Below is a small trained network, with its code and all its weights. Each question gives an input and a target symbol and asks what happens when units are switched off, that is, made to give their printed mean instead of their output.

import numpy as np


def w(rows, s, z=0):
    codes = np.array(rows[::2]) - 128.0
    scale = np.full(codes.shape[1], s)
    scale[-1] = z or s
    return codes * scale


def f(y):
    return y / 2 * (1 + np.tanh(0.7978845608 * (y + 0.044715 * y**3)))


def softmax(a):
    e = np.exp(a - a.max(-1, keepdims=True))
    return e / e.sum(-1, keepdims=True)


def log_softmax(a):
    a = a - a.max(-1, keepdims=True)
    return a - np.log(np.exp(a).sum(-1, keepdims=True))


def net(x, mask):
    ids = ['αβγδηλξπστψ'.index(c) for c in x.split()]
    T = len(ids)
    res = E[ids] + P[:T]
    q, k, v = (res @ M[0].T for M in (Q, K, V))
    z = softmax(np.where(np.tri(T) > 0, q @ k.T / 2**0.5, -1e9)) @ v
    res = res + np.where(mask[0], z, O[0][:, -1]) @ O[0][:, :-1]
    y = f(res @ A[0][:, :-1].T + A[0][:, -1])
    res = res + np.where(mask[1:9], y, B[0][:, -1]) @ B[0][:, :-1]
    return log_softmax(res[-1] @ U[:, :-1].T + U[:, -1])


Q, K, V, O, A, B = {}, {}, {}, {}, {}, {}
E = w([
[67,115,125,208,40],'α',
[149,68,65,209,91],'β',
[202,189,61,134,71],'γ',
[212,114,142,88,101],'δ',
[51,114,137,215,78],'η',
[123,69,160,131,179],'λ',
[135,89,93,123,166],'ξ',
[131,133,108,117,199],'π',
[142,146,211,194,201],'σ',
[167,166,105,103,20],'τ',
[156,143,144,78,250],'ψ',
],0.018)
P = w([
[255,228,47,252,193],'0',
[231,230,148,157,155],'1',
[212,182,149,200,138],'2',
[192,150,103,169,121],'3',
[111,164,132,122,154],'4',
[108,129,111,119,137],'5',
[100,112,122,124,133],'6',
[102,100,103,99,118],'7',
[88,87,109,104,124],'8',
[76,75,174,103,129],'9',
[72,53,173,108,121],'10',
[60,63,83,69,94],'11',
],0.0068)
Q[0] = w([
[37,163,133,1,164],'h1',
[61,151,198,75,164],'h1',
],0.0062)
K[0] = w([
[78,114,254,70,118],'h1',
[192,204,198,79,86],'h1',
],0.0053)
V[0] = w([
[163,156,201,25,1],'h1',
[200,213,27,195,59],'h1',
],0.0067)
O[0] = w([
[211,69,78,254,38,123],'h1',
[76,72,34,106,158,254],'h1',
],0.008,0.0081)
A[0] = w([
[226,138,80,117,96,156],'n1',
[105,45,183,120,135,113],'n2',
[176,146,199,219,179,243],'n3',
[126,101,67,130,73,179],'n4',
[95,51,59,66,142,222],'n5',
[139,113,48,175,196,102],'n6',
[3,171,120,204,111,41],'n7',
[117,148,169,89,222,4],'n8',
],0.0075,0.0018)
B[0] = w([
[169,115,202,199,36,201],'n1',
[48,165,128,35,91,145],'n2',
[107,86,64,96,181,134],'n3',
[131,45,124,162,125,231],'n4',
[64,155,106,168,148,255],'n5',
[169,119,167,176,162,199],'n6',
[254,159,127,77,35,151],'n7',
[136,75,151,202,139,155],'n8',
],0.0083,0.0069)
U = w([
[69,65,87,203,248,189],'α',
[1,50,69,50,183,252],'β',
[140,130,96,123,125,25],'γ',
[141,127,151,106,122,1],'δ',
[179,183,198,102,84,216],'η',
[126,176,130,127,132,69],'λ',
[161,60,114,159,91,67],'ξ',
[144,150,119,68,116,131],'π',
[213,86,128,122,118,44],'σ',
[93,189,178,171,121,30],'τ',
[155,151,81,67,138,54],'ψ',
],0.0073,0.0032)

Each question gives the input, a string of symbols that net reads in full, and the target symbol t.
The units are the heads (2 rows each of Q, K, V and O) and the neurons (one row each of A and B). Each row of codes is followed by its name. A weight is (code - 128) times the scale printed after its matrix; where a second scale follows, it is the last column's (O, A, B and U).
mask holds one flag per unit, heads first, then neurons. A switched-off unit (its flag False) gives its mean, the last column of its rows in O or B, instead of its output. The means were averaged over made-up inputs and are rounded, as every weight is.
A unit's drop is (log p(t) with every unit on - log p(t) with that unit switched off) / (log p(t) with every unit on - log p(t) with every unit switched off).
The circuit of an input: a set's keep is (log p(t) with only the set's units on - log p(t) with every unit switched off) / (log p(t) with every unit on - log p(t) with every unit switched off). Starting from all 9 units, units are removed one at a time, each time the one whose removal leaves the highest keep (on an exact tie, the one counted first), for as long as the keep stays at least 0.8.
units of the circuit, in order: the units of the circuit, biggest drop first
top k neurons: the k neurons with the biggest drops, biggest first
drop when u is switched off: that unit's drop, to one decimal
input τ τ α λ τ τ β τ δ η, target ξ: units of the circuit, in order	n7, h1
input τ π δ δ δ τ δ τ γ, target ξ: units of the circuit, in order	h1, n1
input τ τ ξ τ α, target ξ: units of the circuit, in order	n7, h1
input σ δ τ λ η τ δ α β β β, target β: top 2 neurons	n1, n2
input τ τ π τ γ τ ψ τ τ, target ξ: units of the circuit, in order	h1, n4
input β ξ σ α, target β: top 2 neurons	n1, n5
input β λ τ, target β: units of the circuit, in order	h1
input η δ τ ψ τ β σ β τ η β, target β: units of the circuit, in order	h1, n1
input ξ π η λ τ τ τ τ τ τ δ τ, target ξ: top 2 neurons	n4, n1
input λ ξ α, target η: drop when h1 is switched off	0.4
input β γ β τ, target β: drop when h1 is switched off	1.3
input η σ λ λ, target β: drop when h1 is switched off	0.3
